Below are the code and all the weights of a small trained network. Each question names an input and a class and asks about switching units off, where a switched-off unit gives its printed mean instead of its output.

import numpy as np


def w(rows, s, z=0):
    codes = np.array(rows[::2]) - 128.0
    scale = np.full(codes.shape[1], s)
    scale[-1] = z or s
    return codes * scale


def norm(h):
    return h / np.sqrt((h * h).mean(-1, keepdims=True) + 1e-5)


def f(y):
    return np.maximum(y, 0)


def log_softmax(a):
    a = a - a.max(-1, keepdims=True)
    return a - np.log(np.exp(a).sum(-1, keepdims=True))


def net(x, mask):
    res = np.array(x, float).reshape(1, 4) / 4 @ E
    u = 0
    for l in range(2):
        y = f(norm(res) @ A[l][:, :-1].T + A[l][:, -1])
        res = res + np.where(mask[u : u + 3], y, B[l][:, -1]) @ B[l][:, :-1]
        u += 3
    return log_softmax(norm(res)[-1] @ U[:, :-1].T + U[:, -1])


A, B = {}, {}
E = w([
[163,67,148,128,240,36,102],'x0',
[241,149,159,154,96,194,110],'x1',
[141,115,195,12,175,94,115],'x2',
[77,148,236,61,150,61,228],'x3',
],0.011)
A[0] = w([
[228,99,91,123,136,242,158,2],'0.n1',
[174,207,67,101,100,251,71,161],'0.n2',
[26,85,173,231,3,57,233,180],'0.n3',
],0.007,0.0056)
B[0] = w([
[153,108,134,125,160,216,129,160],'0.n1',
[80,119,175,201,98,190,62,235],'0.n2',
[98,191,92,82,247,160,245,254],'0.n3',
],0.012,0.0074)
A[1] = w([
[147,82,215,95,63,108,128,228],'1.n1',
[254,134,170,134,123,99,114,77],'1.n2',
[158,78,87,148,88,195,78,4],'1.n3',
],0.011,0.0029)
B[1] = w([
[123,2,105,54,228,163,160,192],'1.n1',
[23,49,219,17,126,68,86,195],'1.n2',
[245,150,222,131,23,180,9,253],'1.n3',
],0.0079,0.0052)
U = w([
[125,167,33,159,169,138,184,4],'0',
[24,194,59,111,73,128,41,17],'1',
[222,106,219,195,102,230,7,105],'2',
[140,238,199,161,97,219,203,67],'3',
[186,89,110,142,90,2,80,64],'4',
[139,173,221,33,249,52,223,255],'5',
[101,87,126,49,159,97,46,115],'6',
],0.0096,0.006)

Each question gives the input, the list of numbers given to net, and the class t.
The units are the neurons (one row each of A and B). Each row of codes is followed by its name. A weight is (code - 128) times the scale printed after its matrix; where a second scale follows, it is the last column's (A, B and U).
mask holds one flag per neuron, layer by layer. A switched-off neuron (its flag False) gives its mean, the last column of its row in B, instead of its output. The means were averaged over made-up inputs and are rounded, as every weight is.
A unit's drop is (log p(t) with every unit on - log p(t) with that unit switched off) / (log p(t) with every unit on - log p(t) with every unit switched off).
The circuit of an input: a set's keep is (log p(t) with only the set's units on - log p(t) with every unit switched off) / (log p(t) with every unit on - log p(t) with every unit switched off). Starting from all 6 units, units are removed one at a time, each time the one whose removal leaves the highest keep (on an exact tie, the one counted first), for as long as the keep stays at least 0.8.
circuit, biggest first: the units of the circuit, biggest drop first
k most important neurons: the k neurons with the biggest drops, biggest first
k most important neurons of layer l: the k neurons of layer l with the biggest drops, biggest first
drop of u: that unit's drop, to one decimal
input [1,5,0,2], class 6: 4 most important neurons : [0.n3, 1.n2, 1.n1, 0.n2]
input [-4,-2,1,-2], class 2: most important neuron : [0.n2]
input [-8,2,2,-1], class 2: 2 most important neurons of layer 0 : [0.n2, 0.n3]
input [-5,-1,-5,6], class 5: 2 most important neurons of layer 0 : [0.n3, 0.n2]
input [0,-6,6,-8], class 2: circuit, biggest first : [0.n3, 1.n3]
input [1,-5,-3,-5], class 2: 2 most important neurons of layer 1 : [1.n3, 1.n2]
input [-7,2,7,1], class 6: 2 most important neurons of layer 1 : [1.n1, 1.n3]
input [1,7,3,2], class 6: circuit, biggest first : [0.n3, 1.n2]
input [-4,8,2,3], class 2: 2 most important neurons : [0.n3, 0.n2]
input [-6,2,0,-1], class 2: 3 most important neurons : [0.n2, 1.n3, 0.n3]
input [-4,-7,-3,-7], class 2: drop of 0.n2 : 0.5
input [-4,-3,-8,8], class 5: drop of 0.n2 : 0.1
input [-6,-8,-2,-1], class 5: drop of 0.n3 : 0.7
